Below are the code and all the weights of a small trained network. Each question names an input and a class and asks about switching units off, where a switched-off unit gives its printed mean instead of its output.

import numpy as np


def w(rows, s, z=0):
    codes = np.array(rows[::2]) - 128.0
    scale = np.full(codes.shape[1], s)
    scale[-1] = z or s
    return codes * scale


def norm(h):
    return h / np.sqrt((h * h).mean(-1, keepdims=True) + 1e-5)


def f(y):
    return y / 2 * (1 + np.tanh(0.7978845608 * (y + 0.044715 * y**3)))


def log_softmax(a):
    a = a - a.max(-1, keepdims=True)
    return a - np.log(np.exp(a).sum(-1, keepdims=True))


def net(x, mask):
    res = np.array(x, float).reshape(1, 5) / 4 @ E
    u = 0
    for l in range(3):
        y = f(norm(res) @ A[l][:, :-1].T + A[l][:, -1])
        res = res + np.where(mask[u : u + 4], y, B[l][:, -1]) @ B[l][:, :-1]
        u += 4
    return log_softmax(norm(res)[-1] @ U[:, :-1].T + U[:, -1])


A, B = {}, {}
E = w([
[129,128,131,129],'x0',
[129,119,125,133],'x1',
[126,100,254,66],'x2',
[252,146,161,81],'x3',
[128,190,122,239],'x4',
],0.0062)
A[0] = w([
[104,83,39,148,200],'L0N1',
[141,157,142,133,152],'L0N2',
[213,175,69,180,2],'L0N3',
[61,84,2,234,92],'L0N4',
],0.008,0.0041)
B[0] = w([
[113,206,231,66,216],'L0N1',
[131,30,217,76,144],'L0N2',
[126,2,6,87,160],'L0N3',
[111,245,200,167,253],'L0N4',
],0.0051,0.0047)
A[1] = w([
[244,141,9,149,251],'L1N1',
[162,93,34,246,17],'L1N2',
[144,168,105,171,84],'L1N3',
[28,101,180,120,193],'L1N4',
],0.011,0.0028)
B[1] = w([
[209,43,45,87,254],'L1N1',
[38,55,5,145,174],'L1N2',
[30,1,222,98,155],'L1N3',
[51,100,62,74,248],'L1N4',
],0.0086,0.0051)
A[2] = w([
[68,139,102,102,204],'L2N1',
[132,168,239,203,94],'L2N2',
[169,150,153,94,5],'L2N3',
[144,209,69,254,62],'L2N4',
],0.013,0.0031)
B[2] = w([
[146,166,92,177,255],'L2N1',
[183,143,71,151,213],'L2N2',
[173,112,198,82,143],'L2N3',
[134,58,248,173,152],'L2N4',
],0.014,0.0055)
U = w([
[101,219,78,160,128],'0',
[109,73,45,96,252],'1',
[251,104,89,81,135],'2',
[185,108,215,64,46],'3',
[140,144,186,210,74],'4',
],0.019,0.0036)

Each question gives the input, the list of numbers given to net, and the class t.
The units are the neurons (one row each of A and B). Each row of codes is followed by its name. A weight is (code - 128) times the scale printed after its matrix; where a second scale follows, it is the last column's (A, B and U).
mask holds one flag per neuron, layer by layer. A switched-off neuron (its flag False) gives its mean, the last column of its row in B, instead of its output. The means were averaged over made-up inputs and are rounded, as every weight is.
A unit's drop is (log p(t) with every unit on - log p(t) with that unit switched off) / (log p(t) with every unit on - log p(t) with every unit switched off).
The circuit of an input: a set's keep is (log p(t) with only the set's units on - log p(t) with every unit switched off) / (log p(t) with every unit on - log p(t) with every unit switched off). Starting from all 12 units, units are removed one at a time, each time the one whose removal leaves the highest keep (on an exact tie, the one counted first), for as long as the keep stays at least 0.8.
circuit, biggest first: the units of the circuit, biggest drop first
most important unit: the unit with the biggest drop
k most important neurons: the k neurons with the biggest drops, biggest first
top k neurons in layer l: the k neurons of layer l with the biggest drops, biggest first
input [2,-3,7,-1,-4], class 1: circuit, biggest first => L1N4
input [7,0,3,-2,2], class 0: 2 most important neurons => L1N1, L2N1
input [2,-8,0,-3,3], class 4: circuit, biggest first => L0N4, L2N4
input [2,8,3,8,-5], class 3: circuit, biggest first => L2N2, L1N1
input [4,-4,6,-2,2], class 0: top 2 neurons in layer 1 => L1N1, L1N3
input [-5,0,-7,0,1], class 4: 2 most important neurons => L0N4, L0N1
input [8,2,-4,7,4], class 1: circuit, biggest first => L1N2, L0N3
input [-2,3,4,1,0], class 3: top 3 neurons in layer 1 => L1N2, L1N1, L1N3
input [-6,5,8,-5,8], class 0: circuit, biggest first => L1N4, L1N1, L2N4
input [-7,2,1,1,-7], class 3: circuit, biggest first => L1N2, L1N1
input [4,8,4,4,-1], class 3: 2 most important neurons => L2N3, L0N4
input [1,6,0,8,4], class 1: 4 most important neurons => L0N1, L0N3, L1N1, L0N4
input [6,2,6,-6,2], class 0: 3 most important neurons => L2N1, L1N1, L1N3
input [-8,-2,0,3,2], class 1: 3 most important neurons => L0N1, L0N3, L1N2
input [8,-7,-5,-5,1], class 4: 2 most important neurons => L2N4, L0N4
input [6,8,5,5,-2], class 3: 3 most important neurons => L2N1, L0N4, L2N3
input [-7,-8,4,1,-1], class 3: 2 most important neurons => L1N2, L2N2
input [2,6,5,2,8], class 2: most important unit => L2N2
input [-2,1,8,-1,-6], class 1: 2 most important neurons => L1N4, L0N1
input [8,2,2,3,-2], class 3: most important unit => L0N4
input [-5,1,-3,-1,-7], class 0: 3 most important neurons => L1N1, L2N1, L0N1
input [4,8,-4,0,3], class 4: 3 most important neurons => L0N4, L1N4, L2N4
input [-5,6,4,1,-1], class 3: top 3 neurons in layer 1 => L1N2, L1N1, L1N3
input [4,-2,-7,5,6], class 1: top 2 neurons in layer 1 => L1N2, L1N3
